Below are the code and all the weights of a small trained network. Each question names an input and a target symbol and asks about switching units off, where a switched-off unit gives its printed mean instead of its output.

import numpy as np


def w(rows, s, z=0):
    codes = np.array(rows[::2]) - 128.0
    scale = np.full(codes.shape[1], s)
    scale[-1] = z or s
    return codes * scale


def norm(h):
    return h / np.sqrt((h * h).mean(-1, keepdims=True) + 1e-5)


def f(y):
    return np.maximum(y, 0)


def softmax(a):
    e = np.exp(a - a.max(-1, keepdims=True))
    return e / e.sum(-1, keepdims=True)


def log_softmax(a):
    a = a - a.max(-1, keepdims=True)
    return a - np.log(np.exp(a).sum(-1, keepdims=True))


def net(x, mask):
    ids = ['ΞΠΣαδεη'.index(c) for c in x.split()]
    T = len(ids)
    res = E[ids] + P[:T]
    u = 0
    for l in range(2):
        q, k, v = (norm(res) @ M[l].T for M in (Q, K, V))
        z = softmax(np.where(np.tri(T) > 0, q @ k.T / 2**0.5, -1e9)) @ v
        res = res + np.where(mask[u], z, O[l][:, -1]) @ O[l][:, :-1]
        u += 1
        y = f(norm(res) @ A[l][:, :-1].T + A[l][:, -1])
        res = res + np.where(mask[u : u + 4], y, B[l][:, -1]) @ B[l][:, :-1]
        u += 4
    return log_softmax(norm(res)[-1] @ U[:, :-1].T + U[:, -1])


Q, K, V, O, A, B = {}, {}, {}, {}, {}, {}
E = w([
[230,87,187,72,184,47,150],'Ξ',
[106,149,126,103,201,189,180],'Π',
[141,44,151,85,109,161,127],'Σ',
[69,89,164,167,162,69,129],'α',
[113,49,38,63,194,162,127],'δ',
[77,138,202,111,142,134,115],'ε',
[82,135,124,147,252,140,72],'η',
],0.022)
P = w([
[104,254,135,179,98,4,180],'0',
[144,194,170,160,144,115,178],'1',
[132,157,165,170,133,141,167],'2',
[110,132,151,186,134,152,155],'3',
[95,99,142,192,122,157,143],'4',
[76,80,139,191,125,153,133],'5',
[56,68,139,185,119,160,123],'6',
],0.0084)
Q[0] = w([
[111,127,84,156,155,98,82],'L0H0',
[250,178,101,148,104,67,81],'L0H0',
],0.016)
K[0] = w([
[187,137,2,130,124,199,220],'L0H0',
[246,215,150,98,109,51,207],'L0H0',
],0.0077)
V[0] = w([
[103,239,58,229,176,147,166],'L0H0',
[115,138,190,2,119,54,185],'L0H0',
],0.0055)
O[0] = w([
[167,79,139,246,68,150,41,254],'L0H0',
[67,140,26,182,213,123,160,107],'L0H0',
],0.011,0.0021)
A[0] = w([
[2,69,52,155,135,68,152,93],'L0N0',
[121,79,135,96,65,131,147,60],'L0N1',
[185,144,174,215,141,19,240,253],'L0N2',
[202,187,212,131,98,188,204,211],'L0N3',
],0.0089,0.0027)
B[0] = w([
[188,200,221,182,54,174,143,254],'L0N0',
[226,198,144,143,171,98,172,150],'L0N1',
[68,2,119,110,55,233,155,238],'L0N2',
[155,60,202,58,50,16,81,210],'L0N3',
],0.0078,0.0047)
Q[1] = w([
[122,143,123,98,96,68,167],'L1H0',
[105,134,246,166,208,47,89],'L1H0',
],0.012)
K[1] = w([
[114,93,135,54,247,234,188],'L1H0',
[87,58,235,21,171,202,1],'L1H0',
],0.0061)
V[1] = w([
[68,254,193,154,77,74,139],'L1H0',
[155,192,126,223,195,239,237],'L1H0',
],0.0048)
O[1] = w([
[252,167,142,94,167,68,69,126],'L1H0',
[60,141,183,183,42,53,152,254],'L1H0',
],0.012,0.0018)
A[1] = w([
[107,32,132,103,192,111,223,3],'L1N0',
[100,142,175,27,58,76,141,213],'L1N1',
[110,217,192,134,3,114,102,70],'L1N2',
[215,137,135,56,5,110,163,144],'L1N3',
],0.0076,0.0028)
B[1] = w([
[139,128,148,217,147,102,75,245],'L1N0',
[152,103,20,117,175,52,157,252],'L1N1',
[235,135,187,113,174,254,152,208],'L1N2',
[115,247,139,94,175,102,72,195],'L1N3',
],0.0098,0.0042)
U = w([
[202,118,34,131,115,254,136,124],'Ξ',
[108,106,185,145,16,223,151,130],'Π',
[93,223,102,40,138,133,170,254],'Σ',
[110,171,188,213,117,47,70,96],'α',
[90,56,113,131,107,68,162,112],'δ',
[179,231,227,115,156,190,229,82],'ε',
[226,107,202,53,128,99,80,75],'η',
],0.009,0.0043)

Each question gives the input, a string of symbols that net reads in full, and the target symbol t.
The units are the heads (2 rows each of Q, K, V and O) and the neurons (one row each of A and B). Each row of codes is followed by its name. A weight is (code - 128) times the scale printed after its matrix; where a second scale follows, it is the last column's (O, A, B and U).
mask holds one flag per unit, layer by layer, with each layer's heads first. A switched-off unit (its flag False) gives its mean, the last column of its rows in O or B, instead of its output. The means were averaged over made-up inputs and are rounded, as every weight is.
A unit's drop is (log p(t) with every unit on - log p(t) with that unit switched off) / (log p(t) with every unit on - log p(t) with every unit switched off).
The circuit of an input: a set's keep is (log p(t) with only the set's units on - log p(t) with every unit switched off) / (log p(t) with every unit on - log p(t) with every unit switched off). Starting from all 10 units, units are removed one at a time, each time the one whose removal leaves the highest keep (on an exact tie, the one counted first), for as long as the keep stays at least 0.8.
circuit, biggest first: the units of the circuit, biggest drop first
unit that matters most: the unit with the biggest drop
k most important neurons: the k neurons with the biggest drops, biggest first
k most important neurons of layer l: the k neurons of layer l with the biggest drops, biggest first
input Ξ ε Ξ ε δ Π Σ, target δ: unit that matters most -> L0H0
input α α η Ξ α δ, target η: circuit, biggest first -> (L0N0, L1H0)
input η Σ α η Ξ δ Π, target δ: circuit, biggest first -> (L0N0, L0N3, L0H0, L1N1)
input δ δ Σ, target δ: circuit, biggest first -> (L1H0, L1N1, L0H0, L0N0)
input Ξ η ε ε Ξ δ, target Π: 4 most important neurons -> (L0N0, L0N2, L1N1, L0N3)
input Π δ ε, target ε: circuit, biggest first -> (L0H0, L1N2)
input Ξ Σ δ, target Π: 2 most important neurons -> (L0N2, L1N1)
input Π η α η η ε ε, target η: 2 most important neurons of layer 0 -> (L0N2, L0N0)
input Π α Σ Π δ, target δ: circuit, biggest first -> (L0H0, L1H0)
input ε η Ξ η Π η, target Ξ: circuit, biggest first -> (L1H0, L0N3)
input ε δ δ Π δ, target Σ: 3 most important neurons -> (L0N0, L1N3, L0N2)
input δ α Ξ Π, target α: circuit, biggest first -> (L0N0, L1N0, L0N3)
input η η δ α Π Π, target α: circuit, biggest first -> (L0N0, L1N0, L0N3, L1N2)
input η ε α ε η, target η: circuit, biggest first -> (L1H0)
input ε δ α, target Π: 2 most important neurons -> (L0N0, L0N2)
input Π δ ε Σ, target ε: circuit, biggest first -> (L0H0, L0N0, L1N3)
input Ξ α η Π η, target Ξ: circuit, biggest first -> (L1H0, L0N3, L0H0, L0N0)
input η Π Π Π Π, target Π: 3 most important neurons -> (L1N1, L0N0, L1N2)
input δ η δ η Σ, target η: 2 most important neurons -> (L1N3, L0N2)
input ε Ξ η η η δ, target Σ: most important neuron -> (L0N0)
input δ δ η η η η δ, target ε: 3 most important neurons -> (L0N0, L1N2, L0N2)
